Below is a small trained network, with its code and all its weights. Each question gives an input and a class and asks what happens when units are switched off, that is, made to give their printed mean instead of their output.

import numpy as np


def w(rows, s, z=0):
    codes = np.array(rows[::2]) - 128.0
    scale = np.full(codes.shape[1], s)
    scale[-1] = z or s
    return codes * scale


def norm(h):
    return h / np.sqrt((h * h).mean(-1, keepdims=True) + 1e-5)


def f(y):
    return y / 2 * (1 + np.tanh(0.7978845608 * (y + 0.044715 * y**3)))


def log_softmax(a):
    a = a - a.max(-1, keepdims=True)
    return a - np.log(np.exp(a).sum(-1, keepdims=True))


def net(x, mask):
    res = np.array(x, float).reshape(1, 7) / 4 @ E
    u = 0
    for l in range(3):
        y = f(norm(res) @ A[l][:, :-1].T + A[l][:, -1])
        res = res + np.where(mask[u : u + 8], y, B[l][:, -1]) @ B[l][:, :-1]
        u += 8
    return log_softmax(norm(res)[-1] @ U[:, :-1].T + U[:, -1])


A, B = {}, {}
E = w([
[105,97,107,105,78,127,168,68,118,107],'x0',
[136,175,134,118,147,112,127,125,146,111],'x1',
[134,148,114,119,132,122,155,111,136,132],'x2',
[155,132,134,122,140,134,121,139,127,145],'x3',
[153,180,79,81,2,155,173,218,107,133],'x4',
[86,110,208,121,157,120,197,168,29,98],'x5',
[82,92,241,119,92,166,177,148,228,139],'x6',
],0.007)
A[0] = w([
[147,66,156,119,206,67,124,92,166,173,113],'L0N0',
[120,138,207,126,165,181,161,128,23,73,154],'L0N1',
[164,124,54,184,77,121,33,59,212,149,59],'L0N2',
[158,116,112,100,94,49,38,55,40,201,3],'L0N3',
[125,111,214,133,86,166,154,141,175,142,178],'L0N4',
[154,153,29,196,154,151,127,173,50,92,124],'L0N5',
[162,25,2,71,207,73,123,159,108,62,119],'L0N6',
[70,115,221,111,135,205,152,147,174,97,77],'L0N7',
],0.0054,0.0019)
B[0] = w([
[132,91,114,145,92,77,174,2,156,80,203],'L0N0',
[168,46,38,74,171,81,156,165,143,130,236],'L0N1',
[101,84,99,42,219,127,110,210,138,147,254],'L0N2',
[124,154,199,88,131,140,107,140,72,104,171],'L0N3',
[159,182,100,165,120,176,83,136,82,79,232],'L0N4',
[46,196,153,143,143,143,127,77,68,116,226],'L0N5',
[132,161,148,146,121,179,122,66,148,136,194],'L0N6',
[143,180,148,109,185,168,160,81,118,203,233],'L0N7',
],0.0081,0.0037)
A[1] = w([
[162,104,213,156,104,254,193,133,248,129,77],'L1N0',
[117,198,107,120,26,123,122,208,87,128,126],'L1N1',
[123,165,174,101,150,78,151,158,144,117,26],'L1N2',
[95,91,169,89,156,162,153,190,162,101,152],'L1N3',
[71,164,107,101,98,128,173,161,152,148,65],'L1N4',
[97,121,168,128,121,151,195,124,176,129,7],'L1N5',
[96,118,175,148,166,104,85,22,146,117,100],'L1N6',
[116,158,128,137,104,123,95,87,41,78,80],'L1N7',
],0.0073,0.002)
B[1] = w([
[99,254,96,115,137,140,43,61,63,117,248],'L1N0',
[224,41,187,228,74,188,180,122,243,68,253],'L1N1',
[119,69,42,125,84,169,130,173,85,49,126],'L1N2',
[101,127,63,94,134,66,111,69,65,158,177],'L1N3',
[160,83,226,174,124,136,120,168,107,187,159],'L1N4',
[76,192,72,112,183,170,93,155,108,97,148],'L1N5',
[152,124,164,212,46,192,164,180,121,88,245],'L1N6',
[147,234,160,159,121,183,83,140,91,188,179],'L1N7',
],0.0074,0.0051)
A[2] = w([
[114,143,122,67,121,183,88,109,255,149,80],'L2N0',
[181,102,168,237,150,110,122,85,205,58,139],'L2N1',
[129,240,134,124,124,156,69,92,120,196,162],'L2N2',
[85,66,104,121,168,95,223,157,76,135,8],'L2N3',
[99,64,82,55,142,98,27,147,226,144,5],'L2N4',
[164,106,190,174,93,196,176,147,164,166,77],'L2N5',
[141,109,178,108,165,53,231,183,30,122,57],'L2N6',
[164,55,202,208,160,80,140,30,160,101,134],'L2N7',
],0.0073,0.0014)
B[2] = w([
[94,93,116,82,204,61,131,131,73,181,190],'L2N0',
[194,79,129,159,53,135,164,226,151,158,252],'L2N1',
[74,124,159,147,123,128,133,26,40,90,254],'L2N2',
[132,122,82,42,94,119,128,154,129,182,173],'L2N3',
[40,71,54,2,101,51,160,185,145,180,183],'L2N4',
[125,98,147,176,190,68,142,169,208,76,221],'L2N5',
[41,89,75,52,164,57,21,111,185,204,194],'L2N6',
[200,150,152,163,49,151,171,208,201,88,227],'L2N7',
],0.0077,0.0063)
U = w([
[221,109,165,225,102,120,196,183,212,80,221],'0',
[85,254,158,161,173,132,97,39,65,95,116],'1',
[79,78,72,12,185,17,128,155,157,177,1],'2',
],0.0085,0.00097)

Each question gives the input, the list of numbers given to net, and the class t.
The units are the neurons (one row each of A and B). Each row of codes is followed by its name. A weight is (code - 128) times the scale printed after its matrix; where a second scale follows, it is the last column's (A, B and U).
mask holds one flag per neuron, layer by layer. A switched-off neuron (its flag False) gives its mean, the last column of its row in B, instead of its output. The means were averaged over made-up inputs and are rounded, as every weight is.
A unit's drop is (log p(t) with every unit on - log p(t) with that unit switched off) / (log p(t) with every unit on - log p(t) with every unit switched off).
The circuit of an input: a set's keep is (log p(t) with only the set's units on - log p(t) with every unit switched off) / (log p(t) with every unit on - log p(t) with every unit switched off). Starting from the 12 units with the biggest drops (on a tie, the unit counted first), units are removed one at a time, each time the one whose removal leaves the highest keep (on an exact tie, the one counted first), for as long as the keep stays at least 0.8.
circuit, biggest first: the units of the circuit, biggest drop first
unit that matters most: the unit with the biggest drop
top k neurons: the k neurons with the biggest drops, biggest first
top k neurons in layer l: the k neurons of layer l with the biggest drops, biggest first
drop when u is switched off: that unit's drop, to one decimal
input [3,-2,1,-1,7,-8,-3], class 2: top 2 neurons in layer 2 => (L2N0; L2N4)
input [-8,5,-8,1,-7,8,2], class 2: circuit, biggest first => (L0N1; L2N6)
input [4,4,7,-8,-3,-7,-5], class 2: unit that matters most => L0N2
input [4,-1,8,1,6,-2,-7], class 1: top 3 neurons => (L0N5; L1N7; L1N6)
input [1,1,-5,-1,-8,-7,-2], class 0: top 4 neurons => (L1N6; L0N0; L2N7; L0N1)
input [-6,-5,2,-8,-5,5,-5], class 0: top 2 neurons => (L0N2; L0N6)
input [4,-8,8,1,-8,-8,-5], class 0: top 4 neurons in layer 0 => (L0N0; L0N1; L0N6; L0N3)
input [-5,-2,7,0,2,4,4], class 1: top 2 neurons => (L0N7; L0N2)
input [8,3,-4,7,-7,6,0], class 0: top 3 neurons => (L2N7; L0N2; L0N0)
input [4,0,-8,8,-7,8,-5], class 2: top 4 neurons => (L0N1; L2N6; L1N1; L2N3)
input [7,-7,7,0,-6,-4,-5], class 0: top 2 neurons => (L1N6; L1N0)
input [-6,-8,2,5,-5,8,-1], class 2: top 3 neurons => (L0N1; L1N1; L2N6)
input [-5,4,5,6,3,3,-5], class 1: top 2 neurons => (L0N5; L1N6)
input [-4,5,0,5,-7,4,-7], class 0: top 4 neurons in layer 1 => (L1N6; L1N0; L1N3; L1N5)
input [2,-5,2,0,1,5,6], class 1: circuit, biggest first => (L1N0)
input [-6,4,6,4,-5,7,8], class 1: top 2 neurons in layer 1 => (L1N0; L1N1)
input [1,-4,-4,-4,5,-5,6], class 1: top 3 neurons => (L1N0; L1N6; L0N7)
input [-8,8,-2,-2,0,-2,-1], class 2: top 2 neurons in layer 0 => (L0N4; L0N7)
input [-6,4,7,-5,-2,8,4], class 2: drop when L0N1 is switched off => 0.2
input [-1,-8,0,1,5,1,-8], class 1: circuit, biggest first => (L0N5)
input [5,-4,-1,5,3,-3,-4], class 1: drop when L0N5 is switched off => 0.1
input [8,1,-5,2,-4,2,8], class 1: drop when L1N0 is switched off => 0.8
